Below are the code and all the weights of a small trained network. Each question names an input and a target symbol and asks about switching units off, where a switched-off unit gives its printed mean instead of its output.

import numpy as np


def w(rows, s, z=0):
    codes = np.array(rows[::2]) - 128.0
    scale = np.full(codes.shape[1], s)
    scale[-1] = z or s
    return codes * scale


def f(y):
    return np.maximum(y, 0)


def softmax(a):
    e = np.exp(a - a.max(-1, keepdims=True))
    return e / e.sum(-1, keepdims=True)


def log_softmax(a):
    a = a - a.max(-1, keepdims=True)
    return a - np.log(np.exp(a).sum(-1, keepdims=True))


def net(x, mask):
    ids = ['ΔΩαβγεζηθλμπτφψ'.index(c) for c in x.split()]
    T = len(ids)
    res = E[ids] + P[:T]
    u = 0
    for l in range(2):
        r = res
        for j in range(3):
            rows = slice(2 * j, 2 * j + 2)
            q, k, v = (r @ M[l][rows].T for M in (Q, K, V))
            z = softmax(np.where(np.tri(T) > 0, q @ k.T / 2**0.5, -1e9)) @ v
            o = O[l][rows]
            res = res + np.where(mask[u + j], z, o[:, -1]) @ o[:, :-1]
        u += 3
        y = f(res @ A[l][:, :-1].T + A[l][:, -1])
        res = res + np.where(mask[u : u + 4], y, B[l][:, -1]) @ B[l][:, :-1]
        u += 4
    return log_softmax(res[-1] @ U[:, :-1].T + U[:, -1])


Q, K, V, O, A, B = {}, {}, {}, {}, {}, {}
E = w([
[83,150,196],'Δ',
[144,110,82],'Ω',
[111,79,153],'α',
[148,122,164],'β',
[148,124,169],'γ',
[199,132,144],'ε',
[122,186,116],'ζ',
[141,126,165],'η',
[120,109,254],'θ',
[74,96,166],'λ',
[114,153,102],'μ',
[146,177,79],'π',
[157,128,189],'τ',
[173,132,166],'φ',
[165,63,107],'ψ',
],0.016)
P = w([
[98,87,67],'0',
[40,34,19],'1',
[34,8,39],'2',
[29,29,38],'3',
[20,42,43],'4',
[59,31,65],'5',
[71,84,28],'6',
[37,109,42],'7',
[38,113,8],'8',
],0.0015)
Q[0] = w([
[111,151,137],'0.h1',
[198,94,128],'0.h1',
[190,253,238],'0.h2',
[209,106,2],'0.h2',
[99,111,146],'0.h3',
[84,123,76],'0.h3',
],0.023)
K[0] = w([
[124,156,135],'0.h1',
[166,52,113],'0.h1',
[255,193,133],'0.h2',
[162,109,85],'0.h2',
[99,105,133],'0.h3',
[91,149,119],'0.h3',
],0.031)
V[0] = w([
[208,145,56],'0.h1',
[119,131,138],'0.h1',
[152,110,113],'0.h2',
[150,111,115],'0.h2',
[184,218,120],'0.h3',
[170,2,45],'0.h3',
],0.0052)
O[0] = w([
[27,41,196,113],'0.h1',
[142,170,104,123],'0.h1',
[101,153,163,136],'0.h2',
[92,154,134,137],'0.h2',
[118,7,240,16],'0.h3',
[57,254,183,253],'0.h3',
],0.0032,0.0015)
A[0] = w([
[213,163,254,169],'0.n1',
[117,154,154,97],'0.n2',
[131,145,95,4],'0.n3',
[148,133,130,116],'0.n4',
],0.0084,0.0042)
B[0] = w([
[20,133,10,251],'0.n1',
[122,137,149,133],'0.n2',
[111,159,128,128],'0.n3',
[131,134,132,132],'0.n4',
],0.011,0.003)
Q[1] = w([
[52,203,208],'1.h1',
[146,239,48],'1.h1',
[244,159,167],'1.h2',
[5,134,30],'1.h2',
[132,121,151],'1.h3',
[157,142,147],'1.h3',
],0.02)
K[1] = w([
[49,200,222],'1.h1',
[133,224,28],'1.h1',
[185,1,117],'1.h2',
[104,236,109],'1.h2',
[133,141,112],'1.h3',
[107,132,120],'1.h3',
],0.023)
V[1] = w([
[119,131,144],'1.h1',
[131,146,33],'1.h1',
[96,144,186],'1.h2',
[171,186,142],'1.h2',
[75,253,73],'1.h3',
[32,117,202],'1.h3',
],0.019)
O[1] = w([
[125,123,130,117],'1.h1',
[112,46,234,252],'1.h1',
[97,196,103,108],'1.h2',
[183,159,173,38],'1.h2',
[78,233,197,177],'1.h3',
[107,221,8,186],'1.h3',
],0.013,0.0046)
A[1] = w([
[68,140,137,97],'1.n1',
[160,153,149,254],'1.n2',
[90,81,102,98],'1.n3',
[247,197,102,123],'1.n4',
],0.015,0.0076)
B[1] = w([
[150,164,176,246],'1.n1',
[249,77,60,193],'1.n2',
[65,137,129,254],'1.n3',
[174,79,173,133],'1.n4',
],0.012,0.0069)
U = w([
[96,213,101,81],'Δ',
[90,67,105,105],'Ω',
[114,134,2,193],'α',
[89,135,124,50],'β',
[87,133,128,84],'γ',
[80,80,174,12],'ε',
[210,171,109,239],'ζ',
[96,142,118,87],'η',
[45,165,111,48],'θ',
[107,190,50,74],'λ',
[132,127,140,87],'μ',
[175,117,137,195],'π',
[73,147,149,56],'τ',
[83,119,158,80],'φ',
[76,58,63,254],'ψ',
],0.0079,0.0063)

Each question gives the input, a string of symbols that net reads in full, and the target symbol t.
The units are the heads (2 rows each of Q, K, V and O) and the neurons (one row each of A and B). Each row of codes is followed by its name. A weight is (code - 128) times the scale printed after its matrix; where a second scale follows, it is the last column's (O, A, B and U).
mask holds one flag per unit, layer by layer, with each layer's heads first. A switched-off unit (its flag False) gives its mean, the last column of its rows in O or B, instead of its output. The means were averaged over made-up inputs and are rounded, as every weight is.
A unit's drop is (log p(t) with every unit on - log p(t) with that unit switched off) / (log p(t) with every unit on - log p(t) with every unit switched off).
The circuit of an input: a set's keep is (log p(t) with only the set's units on - log p(t) with every unit switched off) / (log p(t) with every unit on - log p(t) with every unit switched off). Starting from the 12 units with the biggest drops (on a tie, the unit counted first), units are removed one at a time, each time the one whose removal leaves the highest keep (on an exact tie, the one counted first), for as long as the keep stays at least 0.8.
circuit, biggest first: the units of the circuit, biggest drop first
most important unit: the unit with the biggest drop
top k neurons: the k neurons with the biggest drops, biggest first
k most important neurons of layer l: the k neurons of layer l with the biggest drops, biggest first
heads that matter: for each layer, one digit per head in row order, 1 if its drop is at least 0.15 and else 0, layers parted by /
drop of u: that unit's drop, to one decimal
input α Ω η Ω φ Ω π, target π: most important unit : 1.n2
input α ψ ψ λ Δ α, target α: circuit, biggest first : 1.h1, 1.h3
input ψ α α ε, target ψ: top 2 neurons : 0.n1, 1.n1
input ζ α λ α, target α: heads that matter : 001 / 101
input ζ α α ψ α λ ζ α, target ζ: heads that matter : 000 / 110
input ε α τ α ψ α ψ τ, target ψ: heads that matter : 000 / 001
input ζ α ε α θ, target θ: heads that matter : 001 / 010
input γ Δ λ, target Δ: circuit, biggest first : 1.h3, 1.n1
input τ γ Δ, target Δ: circuit, biggest first : 1.h3, 0.n1
input θ λ τ, target θ: heads that matter : 000 / 011
input α ε ζ, target ζ: circuit, biggest first : 0.n1, 1.n2, 1.h2
input ψ π α Ω Ω τ α ζ, target ζ: 2 most important neurons of layer 1 : 1.n2, 1.n3
input ψ η τ ζ α α α Ω θ, target θ: drop of 1.n4 : 0.0
input η ζ ζ λ, target ζ: drop of 1.n2 : 0.2
input α π π, target π: drop of 1.h1 : 0.1
input α α ψ ε α α ψ γ ε, target ψ: top neuron : 1.n1
